Here is a tiny trained network, its code and every weight. The questions are about switching its units off for an input and a class, where a switched-off unit gives its printed mean instead of its output.

import numpy as np


def w(rows, s, z=0):
    codes = np.array(rows[::2]) - 128.0
    scale = np.full(codes.shape[1], s)
    scale[-1] = z or s
    return codes * scale


def f(y):
    return np.maximum(y, 0)


def log_softmax(a):
    a = a - a.max(-1, keepdims=True)
    return a - np.log(np.exp(a).sum(-1, keepdims=True))


def net(x, mask):
    res = np.array(x, float).reshape(1, 3) / 4 @ E
    y = f(res @ A[0][:, :-1].T + A[0][:, -1])
    res = res + np.where(mask, y, B[0][:, -1]) @ B[0][:, :-1]
    return log_softmax(res[-1] @ U[:, :-1].T + U[:, -1])


A, B = {}, {}
E = w([
[131,128,206,204,163,223,98,197,129],'x0',
[199,189,69,135,172,83,103,190,148],'x1',
[64,113,100,72,117,124,207,203,2],'x2',
],0.014)
A[0] = w([
[169,134,19,43,61,56,140,33,113,85],'N0',
[172,144,62,115,146,127,134,215,151,91],'N1',
[92,145,144,106,61,126,185,224,63,113],'N2',
[144,75,11,70,82,65,145,11,115,96],'N3',
[152,86,160,167,204,170,113,232,144,148],'N4',
[158,105,111,141,74,155,25,24,212,93],'N5',
[91,50,78,103,154,105,191,196,40,136],'N6',
[103,154,77,133,109,143,148,158,66,86],'N7',
[113,146,215,161,255,190,102,200,72,95],'N8',
[94,20,185,176,82,138,180,39,164,162],'N9',
[150,97,228,174,118,144,122,181,127,83],'N10',
[213,248,62,145,223,67,155,203,147,103],'N11',
[60,46,224,108,72,146,172,36,109,97],'N12',
[89,116,93,99,142,156,196,169,81,91],'N13',
[161,150,155,180,180,118,92,14,189,111],'N14',
[138,122,86,102,148,52,152,123,145,173],'N15',
[160,55,93,107,166,140,116,144,145,250],'N16',
],0.0089,0.016)
B[0] = w([
[139,79,162,191,107,137,75,89,142,237],'N0',
[172,153,93,211,80,82,195,126,140,169],'N1',
[100,173,201,106,120,79,119,107,203,216],'N2',
[127,42,128,172,98,105,89,85,122,235],'N3',
[113,26,152,116,98,176,89,117,139,227],'N4',
[124,170,207,90,77,47,121,118,158,223],'N5',
[111,151,194,81,130,97,113,132,199,243],'N6',
[121,143,185,136,119,28,214,98,149,167],'N7',
[104,65,156,194,118,115,94,60,107,222],'N8',
[162,146,79,107,95,174,153,197,83,227],'N9',
[128,61,180,191,60,80,127,71,132,180],'N10',
[196,173,87,201,41,145,255,193,20,230],'N11',
[180,148,51,195,17,191,237,219,22,212],'N12',
[116,188,209,107,125,65,186,128,196,189],'N13',
[121,220,204,44,79,58,157,116,173,221],'N14',
[136,57,104,123,148,188,50,152,101,211],'N15',
[37,163,79,27,250,220,33,182,131,250],'N16',
],0.0093,0.016)
U = w([
[128,204,190,79,102,70,157,99,194,87],'0',
[196,150,94,179,81,144,205,197,79,84],'1',
[138,8,152,194,108,125,90,32,138,98],'2',
[88,139,92,30,172,190,70,190,139,248],'3',
[133,149,105,145,198,121,162,50,148,108],'4',
],0.013)

Each question gives the input, the list of numbers given to net, and the class t.
The units are the neurons (one row each of A and B). Each row of codes is followed by its name. A weight is (code - 128) times the scale printed after its matrix; where a second scale follows, it is the last column's (A, B and U).
mask holds one flag per neuron, in row order. A switched-off neuron (its flag False) gives its mean, the last column of its row in B, instead of its output. The means were averaged over made-up inputs and are rounded, as every weight is.
A unit's drop is (log p(t) with every unit on - log p(t) with that unit switched off) / (log p(t) with every unit on - log p(t) with every unit switched off).
The circuit of an input: a set's keep is (log p(t) with only the set's units on - log p(t) with every unit switched off) / (log p(t) with every unit on - log p(t) with every unit switched off). Starting from the 12 units with the biggest drops (on a tie, the unit counted first), units are removed one at a time, each time the one whose removal leaves the highest keep (on an exact tie, the one counted first), for as long as the keep stays at least 0.8.
circuit, biggest first: the units of the circuit, biggest drop first
unit that matters most: the unit with the biggest drop
top k neurons: the k neurons with the biggest drops, biggest first
drop when u is switched off: that unit's drop, to one decimal
input [7,-7,7], class 0: unit that matters most -> N2
input [5,-6,6], class 0: top 3 neurons -> N2, N6, N11
input [-7,-5,1], class 2: top 3 neurons -> N3, N0, N11
input [3,4,-1], class 1: top 2 neurons -> N11, N6
input [-6,0,4], class 2: top 2 neurons -> N3, N0
input [-2,-7,-6], class 1: top 4 neurons -> N12, N9, N6, N2
input [4,-7,-7], class 0: top 3 neurons -> N14, N5, N11
input [-2,-5,-5], class 0: top 3 neurons -> N5, N11, N14
input [0,-6,5], class 1: top 2 neurons -> N12, N14
input [3,-1,0], class 3: top 2 neurons -> N3, N0
input [-1,-5,6], class 0: top 3 neurons -> N6, N2, N11
input [5,6,6], class 0: top 2 neurons -> N2, N12
input [-7,7,8], class 0: top 2 neurons -> N6, N2
input [5,-8,4], class 1: circuit, biggest first -> N12
input [-1,6,-1], class 1: drop when N11 is switched off -> 1.8
input [5,-5,-3], class 1: drop when N0 is switched off -> 0.3
input [-3,8,-3], class 1: drop when N11 is switched off -> 0.8
